Below is a small trained network, with its code and all its weights. Each question gives an input and a target symbol and asks what happens when units are switched off, that is, made to give their printed mean instead of their output.

import numpy as np


def w(rows, s, z=0):
    codes = np.array(rows[::2]) - 128.0
    scale = np.full(codes.shape[1], s)
    scale[-1] = z or s
    return codes * scale


def f(y):
    return y / 2 * (1 + np.tanh(0.7978845608 * (y + 0.044715 * y**3)))


def softmax(a):
    e = np.exp(a - a.max(-1, keepdims=True))
    return e / e.sum(-1, keepdims=True)


def log_softmax(a):
    a = a - a.max(-1, keepdims=True)
    return a - np.log(np.exp(a).sum(-1, keepdims=True))


def net(x, mask):
    ids = ['Γβεζπψ'.index(c) for c in x.split()]
    T = len(ids)
    res = E[ids] + P[:T]
    r = res
    for j in range(2):
        rows = slice(3 * j, 3 * j + 3)
        q, k, v = (r @ M[0][rows].T for M in (Q, K, V))
        z = softmax(np.where(np.tri(T) > 0, q @ k.T / 3**0.5, -1e9)) @ v
        o = O[0][rows]
        res = res + np.where(mask[j], z, o[:, -1]) @ o[:, :-1]
    y = f(res @ A[0][:, :-1].T + A[0][:, -1])
    res = res + np.where(mask[2:10], y, B[0][:, -1]) @ B[0][:, :-1]
    return log_softmax(res[-1] @ U[:, :-1].T + U[:, -1])


Q, K, V, O, A, B = {}, {}, {}, {}, {}, {}
E = w([
[160,136,196,109,147,47],'Γ',
[118,91,195,120,146,172],'β',
[169,101,48,120,34,115],'ε',
[64,198,137,98,127,92],'ζ',
[104,168,161,154,94,151],'π',
[5,92,144,106,87,155],'ψ',
],0.016)
P = w([
[113,115,123,150,190,126],'0',
[83,160,248,141,74,124],'1',
[107,171,192,35,126,160],'2',
[106,57,71,215,237,92],'3',
[136,165,241,250,44,143],'4',
[112,118,106,1,176,174],'5',
[68,7,111,154,222,50],'6',
[144,229,238,176,95,231],'7',
],0.0074)
Q[0] = w([
[117,143,112,209,114,136],'H0',
[142,112,189,146,173,148],'H0',
[125,89,112,149,191,93],'H0',
[204,87,93,196,188,129],'H1',
[107,169,145,249,83,121],'H1',
[180,160,173,69,89,166],'H1',
],0.017)
K[0] = w([
[103,142,207,43,90,135],'H0',
[188,102,75,97,32,127],'H0',
[122,132,147,212,50,96],'H0',
[61,172,248,140,157,116],'H1',
[160,144,157,30,76,146],'H1',
[99,123,44,46,227,154],'H1',
],0.014)
V[0] = w([
[213,109,112,138,60,98],'H0',
[124,79,102,97,123,181],'H0',
[62,170,143,235,122,255],'H0',
[69,163,55,43,141,62],'H1',
[55,90,55,139,23,140],'H1',
[136,234,91,188,77,83],'H1',
],0.0099)
O[0] = w([
[210,156,118,87,94,187,2],'H0',
[188,94,183,61,42,12,103],'H0',
[78,186,161,254,61,59,200],'H0',
[23,42,40,162,182,117,146],'H1',
[125,177,35,189,216,68,226],'H1',
[92,141,104,196,160,236,91],'H1',
],0.008,0.0031)
A[0] = w([
[179,150,153,87,2,96,73],'N0',
[100,176,98,172,109,183,196],'N1',
[150,167,104,65,96,145,93],'N2',
[212,133,188,112,179,79,167],'N3',
[124,170,112,114,191,67,92],'N4',
[96,134,138,114,166,141,93],'N5',
[105,141,173,68,109,237,253],'N6',
[128,223,89,123,177,165,29],'N7',
],0.008,0.0042)
B[0] = w([
[78,112,62,122,113,181,246],'N0',
[140,154,105,189,113,97,234],'N1',
[97,119,167,96,160,123,140],'N2',
[30,137,110,84,7,174,214],'N3',
[210,19,186,81,89,125,186],'N4',
[99,97,135,124,137,146,157],'N5',
[254,122,97,142,162,143,255],'N6',
[164,78,150,95,132,29,158],'N7',
],0.0076,0.0058)
U = w([
[128,144,145,95,79,106,226],'Γ',
[174,126,102,130,140,183,228],'β',
[181,108,1,150,76,101,121],'ε',
[150,99,149,127,146,23,5],'ζ',
[151,234,136,167,139,139,216],'π',
[65,106,98,149,164,166,92],'ψ',
],0.0082,0.0021)

Each question gives the input, a string of symbols that net reads in full, and the target symbol t.
The units are the heads (3 rows each of Q, K, V and O) and the neurons (one row each of A and B). Each row of codes is followed by its name. A weight is (code - 128) times the scale printed after its matrix; where a second scale follows, it is the last column's (O, A, B and U).
mask holds one flag per unit, heads first, then neurons. A switched-off unit (its flag False) gives its mean, the last column of its rows in O or B, instead of its output. The means were averaged over made-up inputs and are rounded, as every weight is.
A unit's drop is (log p(t) with every unit on - log p(t) with that unit switched off) / (log p(t) with every unit on - log p(t) with every unit switched off).
The circuit of an input: a set's keep is (log p(t) with only the set's units on - log p(t) with every unit switched off) / (log p(t) with every unit on - log p(t) with every unit switched off). Starting from all 10 units, units are removed one at a time, each time the one whose removal leaves the highest keep (on an exact tie, the one counted first), for as long as the keep stays at least 0.8.
units of the circuit, in order: the units of the circuit, biggest drop first
unit that matters most: the unit with the biggest drop
top k neurons: the k neurons with the biggest drops, biggest first
heads that matter: for each layer, one digit per head in row order, 1 if its drop is at least 0.15 and else 0, layers parted by /
drop when u is switched off: that unit's drop, to one decimal
input ζ β ζ, target ψ: heads that matter => 11
input β ψ ε β ψ π ε, target ζ: unit that matters most => H0
input ε π ψ π Γ β β ε, target Γ: units of the circuit, in order => H1; N6
input ε ε β ψ π ε, target ζ: units of the circuit, in order => H1; H0; N0; N3
input β ε β ζ β β, target β: units of the circuit, in order => H0; N6
input π π ε ε, target π: units of the circuit, in order => H1; H0; N4
input ζ π Γ β ψ, target β: units of the circuit, in order => N6; H0; H1
input β β ζ β β π β, target Γ: units of the circuit, in order => H1; N3
input ζ ε Γ, target β: units of the circuit, in order => H0; H1
input ζ ζ ψ ψ ψ, target ζ: units of the circuit, in order => H0; H1; N0
input π Γ ψ ζ π Γ Γ, target π: units of the circuit, in order => H1; H0
input ζ β ψ ζ, target Γ: units of the circuit, in order => H1; N3
input ζ ζ ψ β β, target ζ: units of the circuit, in order => H0; H1
input ε ε Γ ε ζ ε ε, target ψ: units of the circuit, in order => H1; H0
input ζ π β ε ε, target Γ: units of the circuit, in order => H1
input π ε ζ β Γ ε Γ, target β: top 2 neurons => N6; N0
input β Γ π β ψ, target π: top 2 neurons => N4; N3
input β ε Γ, target Γ: top 2 neurons => N3; N2
input Γ β π, target β: drop when H0 is switched off => 0.2
input ψ π π β, target π: drop when H1 is switched off => 0.4
input ζ β Γ ψ, target Γ: drop when H1 is switched off => 1.3
input ε β β Γ Γ ψ β, target β: unit that matters most => N6
